Below are the code and all the weights of a small trained network. Each question names an input and a target symbol and asks about switching units off, where a switched-off unit gives its printed mean instead of its output.

import numpy as np


def w(rows, s, z=0):
    codes = np.array(rows[::2]) - 128.0
    scale = np.full(codes.shape[1], s)
    scale[-1] = z or s
    return codes * scale


def f(y):
    return np.maximum(y, 0)


def softmax(a):
    e = np.exp(a - a.max(-1, keepdims=True))
    return e / e.sum(-1, keepdims=True)


def log_softmax(a):
    a = a - a.max(-1, keepdims=True)
    return a - np.log(np.exp(a).sum(-1, keepdims=True))


def net(x, mask):
    ids = ['αγδζμξπστφψ'.index(c) for c in x.split()]
    T = len(ids)
    res = E[ids] + P[:T]
    r = res
    for j in range(2):
        rows = slice(2 * j, 2 * j + 2)
        q, k, v = (r @ M[0][rows].T for M in (Q, K, V))
        z = softmax(np.where(np.tri(T) > 0, q @ k.T / 2**0.5, -1e9)) @ v
        o = O[0][rows]
        res = res + np.where(mask[j], z, o[:, -1]) @ o[:, :-1]
    y = f(res @ A[0][:, :-1].T + A[0][:, -1])
    res = res + np.where(mask[2:14], y, B[0][:, -1]) @ B[0][:, :-1]
    return log_softmax(res[-1] @ U[:, :-1].T + U[:, -1])


Q, K, V, O, A, B = {}, {}, {}, {}, {}, {}
E = w([
[202,117,47],'α',
[64,93,92],'γ',
[74,122,223],'δ',
[145,200,130],'ζ',
[116,115,141],'μ',
[95,66,54],'ξ',
[106,200,227],'π',
[114,112,161],'σ',
[186,106,102],'τ',
[106,223,99],'φ',
[163,248,14],'ψ',
],0.013)
P = w([
[7,153,98],'0',
[128,133,135],'1',
[108,109,146],'2',
[131,92,171],'3',
[137,118,169],'4',
[134,102,165],'5',
[126,86,158],'6',
],0.012)
Q[0] = w([
[168,123,139],'head 1',
[252,76,120],'head 1',
[182,114,91],'head 2',
[206,126,108],'head 2',
],0.021)
K[0] = w([
[177,98,141],'head 1',
[254,97,183],'head 1',
[174,100,106],'head 2',
[219,80,121],'head 2',
],0.02)
V[0] = w([
[162,250,144],'head 1',
[192,150,52],'head 1',
[156,152,204],'head 2',
[94,145,88],'head 2',
],0.023)
O[0] = w([
[179,7,223,98],'head 1',
[5,150,123,33],'head 1',
[87,132,46,32],'head 2',
[156,209,175,255],'head 2',
],0.014,0.0085)
A[0] = w([
[194,209,55,106],'neuron 1',
[255,161,159,178],'neuron 2',
[219,83,207,91],'neuron 3',
[212,56,135,105],'neuron 4',
[119,179,61,100],'neuron 5',
[44,140,114,12],'neuron 6',
[49,173,161,107],'neuron 7',
[221,29,46,177],'neuron 8',
[77,133,114,82],'neuron 9',
[85,246,159,123],'neuron 10',
[219,77,112,147],'neuron 11',
[157,171,106,2],'neuron 12',
],0.0073,0.0045)
B[0] = w([
[111,239,214,195],'neuron 1',
[124,163,122,254],'neuron 2',
[104,109,59,220],'neuron 3',
[135,99,104,180],'neuron 4',
[113,89,189,154],'neuron 5',
[225,113,188,140],'neuron 6',
[146,92,40,154],'neuron 7',
[67,178,174,164],'neuron 8',
[190,116,138,137],'neuron 9',
[54,1,125,196],'neuron 10',
[137,80,48,176],'neuron 11',
[194,151,201,150],'neuron 12',
],0.0099,0.023)
U = w([
[3,131,75,230],'α',
[130,177,183,174],'γ',
[185,204,59,58],'δ',
[198,99,158,135],'ζ',
[143,175,116,83],'μ',
[24,179,130,4],'ξ',
[157,140,25,136],'π',
[172,175,115,136],'σ',
[49,171,76,189],'τ',
[244,86,195,109],'φ',
[167,66,238,55],'ψ',
],0.006,0.0041)

Each question gives the input, a string of symbols that net reads in full, and the target symbol t.
The units are the heads (2 rows each of Q, K, V and O) and the neurons (one row each of A and B). Each row of codes is followed by its name. A weight is (code - 128) times the scale printed after its matrix; where a second scale follows, it is the last column's (O, A, B and U).
mask holds one flag per unit, heads first, then neurons. A switched-off unit (its flag False) gives its mean, the last column of its rows in O or B, instead of its output. The means were averaged over made-up inputs and are rounded, as every weight is.
A unit's drop is (log p(t) with every unit on - log p(t) with that unit switched off) / (log p(t) with every unit on - log p(t) with every unit switched off).
The circuit of an input: a set's keep is (log p(t) with only the set's units on - log p(t) with every unit switched off) / (log p(t) with every unit on - log p(t) with every unit switched off). Starting from the 12 units with the biggest drops (on a tie, the unit counted first), units are removed one at a time, each time the one whose removal leaves the highest keep (on an exact tie, the one counted first), for as long as the keep stays at least 0.8.
circuit, biggest first: the units of the circuit, biggest drop first
k most important neurons: the k neurons with the biggest drops, biggest first
heads that matter: for each layer, one digit per head in row order, 1 if its drop is at least 0.15 and else 0, layers parted by /
drop when u is switched off: that unit's drop, to one decimal
input φ σ α ψ μ γ, target φ: circuit, biggest first => head 1; neuron 10
input δ π σ ξ γ φ, target δ: circuit, biggest first => head 1; neuron 10; neuron 2
input ξ μ γ π, target ξ: circuit, biggest first => head 1; neuron 1
input ξ γ δ, target ξ: circuit, biggest first => head 1; neuron 1
input π α μ, target π: 2 most important neurons => neuron 3; neuron 11
input π γ π, target π: 2 most important neurons => neuron 3; neuron 11
input γ δ γ, target γ: circuit, biggest first => head 1; neuron 1; head 2; neuron 11
input γ π μ, target γ: most important neuron => neuron 1
input π δ σ, target π: heads that matter => 10
input γ α γ δ φ, target γ: heads that matter => 10
input π φ ψ, target π: 3 most important neurons => neuron 3; neuron 11; neuron 1
input γ τ δ π γ δ, target γ: heads that matter => 10
input π π α, target α: 2 most important neurons => neuron 1; neuron 12
input φ δ γ α α ψ, target α: circuit, biggest first => head 1
input π α ζ, target π: 2 most important neurons => neuron 3; neuron 11
input γ π φ π π γ, target γ: 2 most important neurons => neuron 1; neuron 3
input π γ μ, target π: 3 most important neurons => neuron 11; neuron 3; neuron 1
input φ α ζ, target φ: 2 most important neurons => neuron 10; neuron 7
input α σ φ, target α: drop when neuron 8 is switched off => 0.0
input ξ γ φ, target ξ: drop when neuron 10 is switched off => 0.9
input π γ δ, target π: drop when neuron 9 is switched off => 0.0
input γ γ γ ψ π μ π, target γ: most important neuron => neuron 1
input π ζ γ γ δ, target π: drop when neuron 3 is switched off => 0.4
